Here is a tiny trained network, its code and every weight. The questions are about switching its units off for an input and a target symbol, where a switched-off unit gives its printed mean instead of its output.

import numpy as np


def w(rows, s, z=0):
    codes = np.array(rows[::2]) - 128.0
    scale = np.full(codes.shape[1], s)
    scale[-1] = z or s
    return codes * scale


def f(y):
    return np.maximum(y, 0)


def softmax(a):
    e = np.exp(a - a.max(-1, keepdims=True))
    return e / e.sum(-1, keepdims=True)


def log_softmax(a):
    a = a - a.max(-1, keepdims=True)
    return a - np.log(np.exp(a).sum(-1, keepdims=True))


def net(x, mask):
    ids = ['αγεθλξπσω'.index(c) for c in x.split()]
    T = len(ids)
    res = E[ids] + P[:T]
    r = res
    for j in range(2):
        rows = slice(3 * j, 3 * j + 3)
        q, k, v = (r @ M[0][rows].T for M in (Q, K, V))
        z = softmax(np.where(np.tri(T) > 0, q @ k.T / 3**0.5, -1e9)) @ v
        o = O[0][rows]
        res = res + np.where(mask[j], z, o[:, -1]) @ o[:, :-1]
    y = f(res @ A[0][:, :-1].T + A[0][:, -1])
    res = res + np.where(mask[2:18], y, B[0][:, -1]) @ B[0][:, :-1]
    return log_softmax(res[-1] @ U[:, :-1].T + U[:, -1])


Q, K, V, O, A, B = {}, {}, {}, {}, {}, {}
E = w([
[186,124,111],'α',
[148,171,47],'γ',
[106,157,92],'ε',
[3,152,109],'θ',
[195,105,203],'λ',
[72,118,115],'ξ',
[183,152,67],'π',
[91,192,38],'σ',
[8,126,159],'ω',
],0.014)
P = w([
[186,1,96],'0',
[68,181,100],'1',
[24,157,68],'2',
[35,167,68],'3',
[72,175,52],'4',
[52,183,67],'5',
[67,189,63],'6',
[55,194,61],'7',
[80,201,62],'8',
],0.01)
Q[0] = w([
[137,4,253],'h1',
[66,212,87],'h1',
[51,142,93],'h1',
[66,143,59],'h2',
[158,210,176],'h2',
[75,203,21],'h2',
],0.016)
K[0] = w([
[134,240,182],'h1',
[150,85,121],'h1',
[136,126,77],'h1',
[130,98,70],'h2',
[189,108,207],'h2',
[141,3,93],'h2',
],0.02)
V[0] = w([
[76,57,132],'h1',
[248,167,105],'h1',
[12,202,127],'h1',
[179,182,89],'h2',
[83,223,43],'h2',
[111,143,30],'h2',
],0.017)
O[0] = w([
[47,173,227,173],'h1',
[156,178,29,161],'h1',
[109,19,158,4],'h1',
[95,118,5,128],'h2',
[101,29,67,78],'h2',
[48,96,72,182],'h2',
],0.013,0.015)
A[0] = w([
[148,175,134,4],'n1',
[107,64,100,98],'n2',
[151,21,156,97],'n3',
[182,168,142,153],'n4',
[205,70,91,132],'n5',
[104,60,80,131],'n6',
[61,169,142,74],'n7',
[136,60,108,87],'n8',
[126,93,9,143],'n9',
[186,96,205,78],'n10',
[157,117,67,145],'n11',
[140,177,181,64],'n12',
[123,154,80,32],'n13',
[101,109,72,130],'n14',
[119,110,90,194],'n15',
[41,34,43,122],'n16',
],0.012,0.011)
B[0] = w([
[84,62,91,191],'n1',
[181,224,95,144],'n2',
[109,176,142,154],'n3',
[57,137,137,207],'n4',
[36,144,102,133],'n5',
[221,188,109,160],'n6',
[192,95,143,233],'n7',
[132,163,133,137],'n8',
[121,115,199,252],'n9',
[136,122,13,155],'n10',
[113,99,132,191],'n11',
[197,61,108,207],'n12',
[145,2,113,221],'n13',
[117,120,174,195],'n14',
[67,163,188,180],'n15',
[186,103,88,206],'n16',
],0.0081,0.026)
U = w([
[38,80,95,59],'α',
[176,162,206,178],'γ',
[134,120,51,104],'ε',
[150,2,92,97],'θ',
[208,182,135,201],'λ',
[62,225,154,253],'ξ',
[213,56,173,16],'π',
[238,70,101,21],'σ',
[92,75,183,125],'ω',
],0.0093,0.0058)

Each question gives the input, a string of symbols that net reads in full, and the target symbol t.
The units are the heads (3 rows each of Q, K, V and O) and the neurons (one row each of A and B). Each row of codes is followed by its name. A weight is (code - 128) times the scale printed after its matrix; where a second scale follows, it is the last column's (O, A, B and U).
mask holds one flag per unit, heads first, then neurons. A switched-off unit (its flag False) gives its mean, the last column of its rows in O or B, instead of its output. The means were averaged over made-up inputs and are rounded, as every weight is.
A unit's drop is (log p(t) with every unit on - log p(t) with that unit switched off) / (log p(t) with every unit on - log p(t) with every unit switched off).
The circuit of an input: a set's keep is (log p(t) with only the set's units on - log p(t) with every unit switched off) / (log p(t) with every unit on - log p(t) with every unit switched off). Starting from the 12 units with the biggest drops (on a tie, the unit counted first), units are removed one at a time, each time the one whose removal leaves the highest keep (on an exact tie, the one counted first), for as long as the keep stays at least 0.8.
circuit, biggest first: the units of the circuit, biggest drop first
unit that matters most: the unit with the biggest drop
k most important neurons: the k neurons with the biggest drops, biggest first
which heads matter: for each layer, one digit per head in row order, 1 if its drop is at least 0.15 and else 0, layers parted by /
input θ σ γ σ ε ε ε γ π, target ω: which heads matter : 10
input λ ε π ω, target λ: circuit, biggest first : (h2; h1)
input λ ε σ ε ε ξ, target λ: 2 most important neurons : (n12; n4)
input γ ε λ ε π, target θ: unit that matters most : h2
input ω π π α ε θ σ, target π: which heads matter : 11
input θ λ α σ λ σ θ, target ω: which heads matter : 10
input γ λ ε θ, target θ: circuit, biggest first : (h2; n16)
input α ε σ ξ σ ξ ε, target ε: circuit, biggest first : (h1; n1; n13)
input α ε θ ε α γ π σ, target ε: circuit, biggest first : (h1; n13)
input ξ π θ ξ σ ε π θ, target γ: 3 most important neurons : (n13; n7; n12)
input ω ω π π ε ε ε ε, target π: circuit, biggest first : (h1; h2; n12)
input ω α σ α, target π: 2 most important neurons : (n12; n10)
input α θ ε σ ε γ α, target ε: 4 most important neurons : (n1; n4; n13; n9)
input θ α ε ε, target ω: circuit, biggest first : (h1)
input σ γ γ π, target σ: 4 most important neurons : (n16; n6; n2; n4)
input ε λ π ω σ, target ξ: 4 most important neurons : (n12; n16; n1; n13)
input σ γ γ, target σ: 3 most important neurons : (n16; n6; n2)
input π σ π γ ξ σ ω, target α: 2 most important neurons : (n13; n12)
input ω γ ξ ε λ ε ε γ ξ, target π: 2 most important neurons : (n12; n10)
input π α σ λ ε ε, target α: unit that matters most : n13
